Below are the code and all the weights of a small trained network. Each question names an input and a target symbol and asks about switching units off, where a switched-off unit gives its printed mean instead of its output.

import numpy as np


def w(rows, s, z=0):
    codes = np.array(rows[::2]) - 128.0
    scale = np.full(codes.shape[1], s)
    scale[-1] = z or s
    return codes * scale


def f(y):
    return y / 2 * (1 + np.tanh(0.7978845608 * (y + 0.044715 * y**3)))


def softmax(a):
    e = np.exp(a - a.max(-1, keepdims=True))
    return e / e.sum(-1, keepdims=True)


def log_softmax(a):
    a = a - a.max(-1, keepdims=True)
    return a - np.log(np.exp(a).sum(-1, keepdims=True))


def net(x, mask):
    ids = ['ΘΠΨΩαβεζημξστφ'.index(c) for c in x.split()]
    T = len(ids)
    res = E[ids] + P[:T]
    u = 0
    for l in range(2):
        r = res
        for j in range(3):
            rows = slice(4 * j, 4 * j + 4)
            q, k, v = (r @ M[l][rows].T for M in (Q, K, V))
            z = softmax(np.where(np.tri(T) > 0, q @ k.T / 4**0.5, -1e9)) @ v
            o = O[l][rows]
            res = res + np.where(mask[u + j], z, o[:, -1]) @ o[:, :-1]
        u += 3
        y = f(res @ A[l][:, :-1].T + A[l][:, -1])
        res = res + np.where(mask[u : u + 4], y, B[l][:, -1]) @ B[l][:, :-1]
        u += 4
    return log_softmax(res[-1] @ U[:, :-1].T + U[:, -1])


Q, K, V, O, A, B = {}, {}, {}, {}, {}, {}
E = w([
[99,30,153],'Θ',
[96,184,73],'Π',
[92,38,142],'Ψ',
[228,141,163],'Ω',
[210,154,93],'α',
[186,75,100],'β',
[102,251,120],'ε',
[110,39,74],'ζ',
[125,96,253],'η',
[55,72,30],'μ',
[199,215,127],'ξ',
[173,105,199],'σ',
[105,95,109],'τ',
[88,72,136],'φ',
],0.015)
P = w([
[93,147,93],'0',
[164,145,154],'1',
[4,172,250],'2',
[93,171,75],'3',
[163,121,150],'4',
[23,158,228],'5',
[94,174,74],'6',
[163,115,148],'7',
[47,139,216],'8',
[95,175,74],'9',
[161,109,144],'10',
[49,126,202],'11',
[93,174,73],'12',
[162,106,142],'13',
],0.014)
Q[0] = w([
[23,197,81],'0.h1',
[34,171,208],'0.h1',
[100,75,35],'0.h1',
[182,114,47],'0.h1',
[128,127,89],'0.h2',
[1,89,5],'0.h2',
[62,168,186],'0.h2',
[97,70,131],'0.h2',
[124,66,185],'0.h3',
[153,168,172],'0.h3',
[109,146,137],'0.h3',
[150,109,187],'0.h3',
],0.0097)
K[0] = w([
[119,155,70],'0.h1',
[194,254,162],'0.h1',
[73,55,63],'0.h1',
[180,24,181],'0.h1',
[205,104,168],'0.h2',
[72,34,102],'0.h2',
[40,159,120],'0.h2',
[111,91,119],'0.h2',
[155,78,192],'0.h3',
[125,194,133],'0.h3',
[184,106,216],'0.h3',
[159,86,195],'0.h3',
],0.0095)
V[0] = w([
[116,166,140],'0.h1',
[106,121,133],'0.h1',
[136,73,90],'0.h1',
[163,174,143],'0.h1',
[107,160,68],'0.h2',
[139,55,150],'0.h2',
[137,119,136],'0.h2',
[173,255,66],'0.h2',
[116,52,125],'0.h3',
[146,26,179],'0.h3',
[82,124,167],'0.h3',
[155,177,104],'0.h3',
],0.0075)
O[0] = w([
[112,156,194,221],'0.h1',
[151,157,154,152],'0.h1',
[157,137,39,5],'0.h1',
[123,231,231,160],'0.h1',
[82,148,252,160],'0.h2',
[129,206,202,51],'0.h2',
[110,186,169,105],'0.h2',
[98,86,68,94],'0.h2',
[103,56,170,80],'0.h3',
[32,105,144,64],'0.h3',
[54,163,60,246],'0.h3',
[145,173,172,98],'0.h3',
],0.0035,0.0015)
A[0] = w([
[218,137,227,77],'0.n1',
[21,148,186,21],'0.n2',
[1,175,207,254],'0.n3',
[107,94,223,191],'0.n4',
],0.0099,0.0063)
B[0] = w([
[116,61,34,142],'0.n1',
[254,103,47,166],'0.n2',
[120,158,173,250],'0.n3',
[131,66,149,191],'0.n4',
],0.011,0.013)
Q[1] = w([
[51,171,85],'1.h1',
[181,7,178],'1.h1',
[74,182,94],'1.h1',
[172,43,167],'1.h1',
[80,146,107],'1.h2',
[126,182,98],'1.h2',
[149,123,160],'1.h2',
[139,91,141],'1.h2',
[136,164,134],'1.h3',
[143,142,109],'1.h3',
[72,162,166],'1.h3',
[146,142,116],'1.h3',
],0.015)
K[1] = w([
[152,110,100],'1.h1',
[93,105,207],'1.h1',
[179,154,41],'1.h1',
[122,117,254],'1.h1',
[132,115,102],'1.h2',
[166,138,99],'1.h2',
[136,108,184],'1.h2',
[168,62,154],'1.h2',
[155,119,77],'1.h3',
[147,202,113],'1.h3',
[99,166,99],'1.h3',
[161,134,138],'1.h3',
],0.018)
V[1] = w([
[134,95,199],'1.h1',
[59,117,218],'1.h1',
[208,132,227],'1.h1',
[62,89,118],'1.h1',
[47,139,109],'1.h2',
[144,185,12],'1.h2',
[191,121,21],'1.h2',
[39,73,49],'1.h2',
[74,56,202],'1.h3',
[34,105,185],'1.h3',
[159,206,169],'1.h3',
[2,127,103],'1.h3',
],0.0081)
O[1] = w([
[174,119,179,203],'1.h1',
[175,228,125,163],'1.h1',
[138,236,128,255],'1.h1',
[143,191,150,97],'1.h1',
[81,191,142,76],'1.h2',
[78,253,63,15],'1.h2',
[101,203,111,59],'1.h2',
[143,193,111,38],'1.h2',
[117,41,105,179],'1.h3',
[45,157,168,145],'1.h3',
[118,122,149,140],'1.h3',
[128,149,75,80],'1.h3',
],0.0055,0.0081)
A[1] = w([
[132,82,224,188],'1.n1',
[13,185,169,180],'1.n2',
[245,141,70,6],'1.n3',
[254,44,147,92],'1.n4',
],0.0095,0.011)
B[1] = w([
[162,145,115,250],'1.n1',
[103,88,174,160],'1.n2',
[2,120,190,129],'1.n3',
[70,170,102,246],'1.n4',
],0.012,0.021)
U = w([
[115,6,172,110],'Θ',
[53,121,146,145],'Π',
[139,70,184,147],'Ψ',
[38,135,71,82],'Ω',
[31,243,111,50],'α',
[113,229,44,123],'β',
[49,172,227,9],'ε',
[180,115,38,155],'ζ',
[74,56,207,99],'η',
[85,45,68,117],'μ',
[139,195,11,122],'ξ',
[175,59,30,180],'σ',
[190,197,168,155],'τ',
[185,109,181,177],'φ',
],0.011)

Each question gives the input, a string of symbols that net reads in full, and the target symbol t.
The units are the heads (4 rows each of Q, K, V and O) and the neurons (one row each of A and B). Each row of codes is followed by its name. A weight is (code - 128) times the scale printed after its matrix; where a second scale follows, it is the last column's (O, A, B and U).
mask holds one flag per unit, layer by layer, with each layer's heads first. A switched-off unit (its flag False) gives its mean, the last column of its rows in O or B, instead of its output. The means were averaged over made-up inputs and are rounded, as every weight is.
A unit's drop is (log p(t) with every unit on - log p(t) with that unit switched off) / (log p(t) with every unit on - log p(t) with every unit switched off).
unit that matters most: the unit with the biggest drop
top k neurons: the k neurons with the biggest drops, biggest first
k most important neurons of layer l: the k neurons of layer l with the biggest drops, biggest first
input Π Π Π Ψ ξ τ Π ξ σ, target τ: top 2 neurons : [1.n1 0.n3]
input α β ξ, target τ: unit that matters most : 0.n2
input ξ φ α ξ σ Π, target τ: top 3 neurons : [0.n2 1.n4 0.n3]
input Π Π Ω τ ξ β ζ ε, target ε: top 3 neurons : [0.n2 1.n2 0.n4]
input α ζ σ σ σ ξ Π Ω η φ, target η: top 4 neurons : [1.n4 1.n2 0.n2 1.n1]
input σ ξ β, target τ: top 4 neurons : [0.n3 1.n1 1.n4 1.n2]
input Ω Π η, target τ: top 3 neurons : [0.n3 1.n1 1.n4]
input τ τ ε τ ζ α σ Ω φ Π τ β, target τ: top 3 neurons : [1.n1 1.n4 1.n2]
input Ψ μ φ φ Π ζ σ ξ μ ε Θ ξ, target φ: 2 most important neurons of layer 0 : [0.n2 0.n3]
input Π Θ σ Π Ω ζ Ψ Π τ, target τ: 3 most important neurons of layer 1 : [1.n1 1.n4 1.n2]
input Θ σ Π, target τ: top 2 neurons : [0.n2 0.n3]
input ε σ Π τ τ ε β α Ω ε, target ε: top 3 neurons : [1.n2 0.n2 1.n4]
input Π ε α Ψ φ μ β σ φ Π, target α: 2 most important neurons of layer 0 : [0.n4 0.n2]
input Ω α τ, target τ: unit that matters most : 0.n3
input Θ η σ μ, target Ω: 2 most important neurons of layer 0 : [0.n4 0.n3]
input Θ Ω Π τ Θ ξ Ψ, target Θ: top 4 neurons : [0.n2 1.n4 0.n4 0.n1]
input τ Π ξ η Π ξ, target φ: top 2 neurons : [1.n4 0.n3]
input β ζ σ Θ Ψ Θ σ β η, target τ: top 4 neurons : [0.n3 1.n1 1.n4 0.n2]
input β Ψ α σ φ σ Π α φ φ ε ε, target φ: top 2 neurons : [0.n2 1.n4]
input ξ Ψ α, target τ: unit that matters most : 0.h1
input η φ φ Θ φ Ψ, target τ: 3 most important neurons of layer 0 : [0.n3 0.n2 0.n1]
input ε β σ φ ε σ σ ζ Ω Π, target α: 3 most important neurons of layer 0 : [0.n2 0.n4 0.n3]
input Ω Ω β τ β σ τ ξ τ τ Π ε φ α, target α: 2 most important neurons of layer 0 : [0.n3 0.n4]
input σ Π β β σ β ζ, target μ: 3 most important neurons of layer 0 : [0.n4 0.n3 0.n2]
input Ω ζ σ η σ φ, target τ: 2 most important neurons of layer 1 : [1.n1 1.n4]
input σ α τ φ η Θ σ φ Ψ, target τ: 2 most important neurons of layer 1 : [1.n1 1.n4]
